Each row, then roughly how far along a hidden order it lies, from 0 to 20
[-39.1 -19.3 -33.2 -22.1  -4.1  -5.3  51.4  -1.3  -2.4  -1.0 -23.3 -24.7
  -1.3 -18.3 -18.9  16.2 -21.9]
0
[-95.7   3.1 -39.5  64.8  -3.5  14.6  26.4   6.8 -30.8  18.3 -28.6 -59.9
   1.9 -12.2  -8.1   1.1  -5.9]
20
[-53.7   7.2 -22.6  -6.3   3.4  -8.8   2.5  -6.0  -6.8   2.7 -24.6 -31.8
  -6.4  -9.5 -37.9  -6.2  24.3]
16
[ -7.2 -16.2  -8.1   4.1   3.4   9.8  21.4   4.7   6.5   8.5  -3.6  24.1
  -8.1  -6.1  -5.2   3.2  -9.8]
17
[-53.0  16.5 -29.9   2.4  -6.4  36.5  39.5   3.6  -2.0   8.0 -29.3 -58.7
 -11.5 -31.6 -29.9  -5.8 -22.0]
2
[-36.5   4.5 -21.9 -19.3   8.7  -0.6  22.2   5.5 -27.4   6.4  -4.8 -54.7
  -1.9 -26.5   7.3   2.5   8.7]
19
[-61.8  17.3 -25.7  -6.2   4.0  21.9  10.3  -8.1 -23.1   6.5  -6.4 -45.0
   1.2  -0.9   5.7 -11.7  -5.7]
8
[-23.1  13.7   5.5   5.5   4.2  -8.1 -10.0   1.5   7.6  -2.6 -14.5   3.6
  -0.3  -7.7  -4.7   7.6  -8.8]
13
[-51.1 -16.3 -14.3 -12.0  14.3   6.9  30.4  -5.5  -0.9  41.0 -29.0 -47.2
  18.7   9.5  -9.1  -9.6 -12.0]
1

New part:
[ 26.1   5.8  -0.7  -3.8  12.3 -71.3  13.6 -14.2  31.0  23.2   2.8 -14.6
 -38.3  22.7 -11.5 -13.3  18.9 -19.1   3.9  -4.9 -14.4]
10
[  1.1 -13.5 -23.5  15.0  17.3 -96.7  22.3  14.1 -60.2  21.5 -20.2 -12.0
  31.0  32.9   3.4  20.2  21.1 -31.7 -36.2  -5.7 -21.3]
20
[-21.9 -17.7  13.5  -2.4 -16.5  56.3 -41.8 -31.0 -41.6 -12.3  -6.1   9.0
  -9.8 -47.4 -25.7 -23.5 -18.0   0.2 -22.0  -4.3  20.7]
0
[-35.5   4.6   8.5   0.6 -32.1  63.6  -1.8  16.1  14.7 -25.0   9.1  13.3
  43.7  -9.8  14.9 -21.8 -21.4  12.3  13.6 -13.2  14.2]
11
[ 12.3   3.7  18.4  -4.6 -30.6  39.7 -24.1 -45.6  32.8  -5.2   2.8 -11.1
 -34.4  -8.3 -35.6 -40.6  -1.5   2.4  -7.1 -12.9  14.8]
0
[ -9.7 -16.4  12.4  -3.3   5.7 -55.4 -60.5 -58.6 -54.0  26.4 -12.0  -8.7
 -33.0 -31.2 -19.3  -7.9   7.5 -31.3 -27.5  13.3  10.8]
1
[-23.5 -26.2   2.6  18.0 -16.3 -43.1  18.3   4.0  -6.8 -20.8 -17.5   5.5
  38.7  24.5 -17.2   1.9 -24.9   7.6 -20.7 -24.4 -13.5]
11
[-26.0 -24.1  20.0   5.9 -20.8  45.8 -40.4 -22.1 -25.4 -20.6 -12.1   4.1
   5.3 -27.9 -20.8 -26.6 -24.8   1.7 -33.6   0.4  15.3]
2

[  4.6   3.2 -12.0  21.4  35.0  -2.7 -17.6  -6.3 -13.2  10.6  -7.0  14.3
  -6.4  17.2  -3.3  20.3 -36.0]
6
[ 10.2   4.2  -6.5 -28.9 -29.1  -9.2  15.0   9.8 -10.1  -3.5  39.1   6.0
  -5.5  -6.2  22.4 -19.9  34.8]
8
[ -3.4  13.8 -18.4   8.0  31.5 -36.3 -21.0   2.0   0.1  16.1   0.5   0.6
  18.0  -3.4 -39.1  -0.8  12.7]
11
[  4.1  -3.1  17.4   4.5  19.9   7.9  17.2   9.4  -5.8  -0.9 -56.8  -5.5
  -5.2  16.4 -18.0 -12.7  23.2]
12
[ -3.1  23.6  -7.7  25.5   5.0   9.9  -4.8   0.7  12.8   9.5 -23.6   6.3
  15.1   3.4   4.9 -12.7 -37.6]
14
[ 14.1  -4.9   2.0  10.9  31.6 -24.9 -22.8   9.3   1.7   2.3  28.0   3.9
  -1.2   1.0   0.3   2.8  32.9]
20
[  9.0 -11.1  14.8  -9.2  15.0   6.4  20.8  10.1   8.3 -11.0  60.3   0.2
  -6.1  -0.2   8.7  -4.8  22.0]
13
[ 13.9 -11.2  14.4  11.1   7.7  15.4  -4.0  -2.5 -11.8  -6.2  21.6   0.9
  -3.0   4.9  -7.4   7.1  11.6]
15
[12.0 -3.1  2.9 13.5 60.0 -8.0 25.9  5.6 25.1 17.9 57.7 22.0  0.8 -2.0
 12.3 -9.7  4.9]
10
[  0.6  29.3  -8.9  24.7  99.9 -34.0  10.7 -12.5  20.7  18.7  -7.6  22.7
  12.5  45.3 -22.8 -24.1 -15.8]
12
[ 10.1  -6.8  -6.3  15.6  47.1 -12.5  -2.5   2.4  28.9  -0.1  34.7  26.6
   8.4   9.0  -9.8 -29.0 -14.8]
6
[ -1.5   2.5 -21.9  -2.6 -33.7   9.8   2.6 -12.3  16.7   0.8 -23.0  23.3
   3.2  -4.6  -6.8  -0.1  10.5]
19
[ -6.7 -12.7  -8.3  10.4  69.8  -2.5   3.0   0.0   8.1 -10.1  39.9  16.7
   1.3  -3.3  13.0 -25.5  21.7]
0
